Below are the code and all the weights of a small trained network. Each question names an input and a class and asks about switching units off, where a switched-off unit gives its printed mean instead of its output.

import numpy as np


def w(rows, s, z=0):
    codes = np.array(rows[::2]) - 128.0
    scale = np.full(codes.shape[1], s)
    scale[-1] = z or s
    return codes * scale


def f(y):
    return np.maximum(y, 0)


def log_softmax(a):
    a = a - a.max(-1, keepdims=True)
    return a - np.log(np.exp(a).sum(-1, keepdims=True))


def net(x, mask):
    res = np.array(x, float).reshape(1, 5) / 4 @ E
    y = f(res @ A[0][:, :-1].T + A[0][:, -1])
    res = res + np.where(mask, y, B[0][:, -1]) @ B[0][:, :-1]
    return log_softmax(res[-1] @ U[:, :-1].T + U[:, -1])


A, B = {}, {}
E = w([
[133,127,126,134,129,130,131,132],'x0',
[150,200,12,109,155,128,64,97],'x1',
[154,199,207,94,223,192,181,93],'x2',
[148,74,88,66,94,166,205,5],'x3',
[135,122,111,157,133,151,144,145],'x4',
],0.014)
A[0] = w([
[184,117,59,78,125,127,144,55,78],'neuron 0',
[115,24,142,114,57,135,166,122,140],'neuron 1',
[101,153,68,205,141,134,68,147,162],'neuron 2',
[138,69,176,90,61,136,220,119,115],'neuron 3',
[95,59,144,125,93,129,229,102,147],'neuron 4',
[108,198,133,117,245,151,130,157,106],'neuron 5',
[186,178,221,111,151,160,214,80,160],'neuron 6',
[134,139,20,104,149,141,154,65,58],'neuron 7',
[179,236,102,119,231,120,117,155,147],'neuron 8',
[103,118,179,122,135,122,134,213,170],'neuron 9',
[61,104,215,176,131,86,157,161,180],'neuron 10',
[97,39,53,141,71,36,128,158,255],'neuron 11',
[142,181,63,143,127,66,40,209,177],'neuron 12',
[90,96,66,69,90,131,153,136,128],'neuron 13',
[80,97,210,178,141,84,123,184,162],'neuron 14',
],0.012,0.0091)
B[0] = w([
[174,61,124,130,108,128,161,125,195],'neuron 0',
[201,190,155,179,161,119,92,74,189],'neuron 1',
[87,129,137,119,108,94,112,118,199],'neuron 2',
[113,150,148,160,167,141,128,102,184],'neuron 3',
[145,164,172,168,160,128,106,89,187],'neuron 4',
[171,159,175,117,154,91,139,134,195],'neuron 5',
[118,127,87,111,177,175,195,144,218],'neuron 6',
[172,68,127,97,87,126,135,169,195],'neuron 7',
[159,172,176,122,127,80,122,177,214],'neuron 8',
[179,81,118,94,138,143,135,187,184],'neuron 9',
[194,69,87,154,105,143,138,137,196],'neuron 10',
[126,108,163,157,119,102,3,122,253],'neuron 11',
[77,133,142,82,99,99,123,94,236],'neuron 12',
[149,134,125,140,127,123,85,143,173],'neuron 13',
[141,84,111,105,115,154,95,141,199],'neuron 14',
],0.016,0.025)
U = w([
[150,14,80,141,55,125,70,140,223],'0',
[174,221,164,145,140,80,86,129,113],'1',
[183,59,93,77,121,140,180,204,113],'2',
[101,176,90,139,174,189,179,80,3],'3',
[6,138,97,87,52,77,85,141,126],'4',
],0.013,0.0032)

Each question gives the input, the list of numbers given to net, and the class t.
The units are the neurons (one row each of A and B). Each row of codes is followed by its name. A weight is (code - 128) times the scale printed after its matrix; where a second scale follows, it is the last column's (A, B and U).
mask holds one flag per neuron, in row order. A switched-off neuron (its flag False) gives its mean, the last column of its row in B, instead of its output. The means were averaged over made-up inputs and are rounded, as every weight is.
A unit's drop is (log p(t) with every unit on - log p(t) with that unit switched off) / (log p(t) with every unit on - log p(t) with every unit switched off).
The circuit of an input: a set's keep is (log p(t) with only the set's units on - log p(t) with every unit switched off) / (log p(t) with every unit on - log p(t) with every unit switched off). Starting from the 12 units with the biggest drops (on a tie, the unit counted first), units are removed one at a time, each time the one whose removal leaves the highest keep (on an exact tie, the one counted first), for as long as the keep stays at least 0.8.
circuit, biggest first: the units of the circuit, biggest drop first
k most important neurons: the k neurons with the biggest drops, biggest first
drop of u: that unit's drop, to one decimal
input [-7,4,1,4,-7], class 2: circuit, biggest first	[neuron 11]
input [-3,3,-1,0,-7], class 4: 2 most important neurons	[neuron 10; neuron 1]
input [2,0,7,-5,0], class 2: 3 most important neurons	[neuron 11; neuron 6; neuron 1]
input [-1,1,6,8,-1], class 2: 2 most important neurons	[neuron 7; neuron 0]
input [4,-6,0,6,4], class 1: 2 most important neurons	[neuron 1; neuron 4]
input [2,-2,7,0,1], class 2: 2 most important neurons	[neuron 6; neuron 1]
input [6,2,6,8,-8], class 2: 2 most important neurons	[neuron 7; neuron 0]
input [-7,1,-7,-8,4], class 4: 2 most important neurons	[neuron 12; neuron 2]
input [-7,0,-1,-5,-6], class 0: 3 most important neurons	[neuron 10; neuron 9; neuron 14]
input [-4,2,-6,0,-4], class 4: 2 most important neurons	[neuron 10; neuron 12]
input [3,0,-1,-6,6], class 0: 2 most important neurons	[neuron 9; neuron 10]
input [4,7,0,-6,8], class 4: 3 most important neurons	[neuron 12; neuron 2; neuron 1]
input [1,1,-6,0,8], class 4: 2 most important neurons	[neuron 10; neuron 0]
input [-4,-5,-7,3,7], class 1: circuit, biggest first	[neuron 1]
input [8,8,-1,-3,-7], class 4: drop of neuron 12	0.3
input [-8,-4,0,2,3], class 1: drop of neuron 1	0.2
input [-1,-8,0,8,-1], class 1: drop of neuron 1	1.2
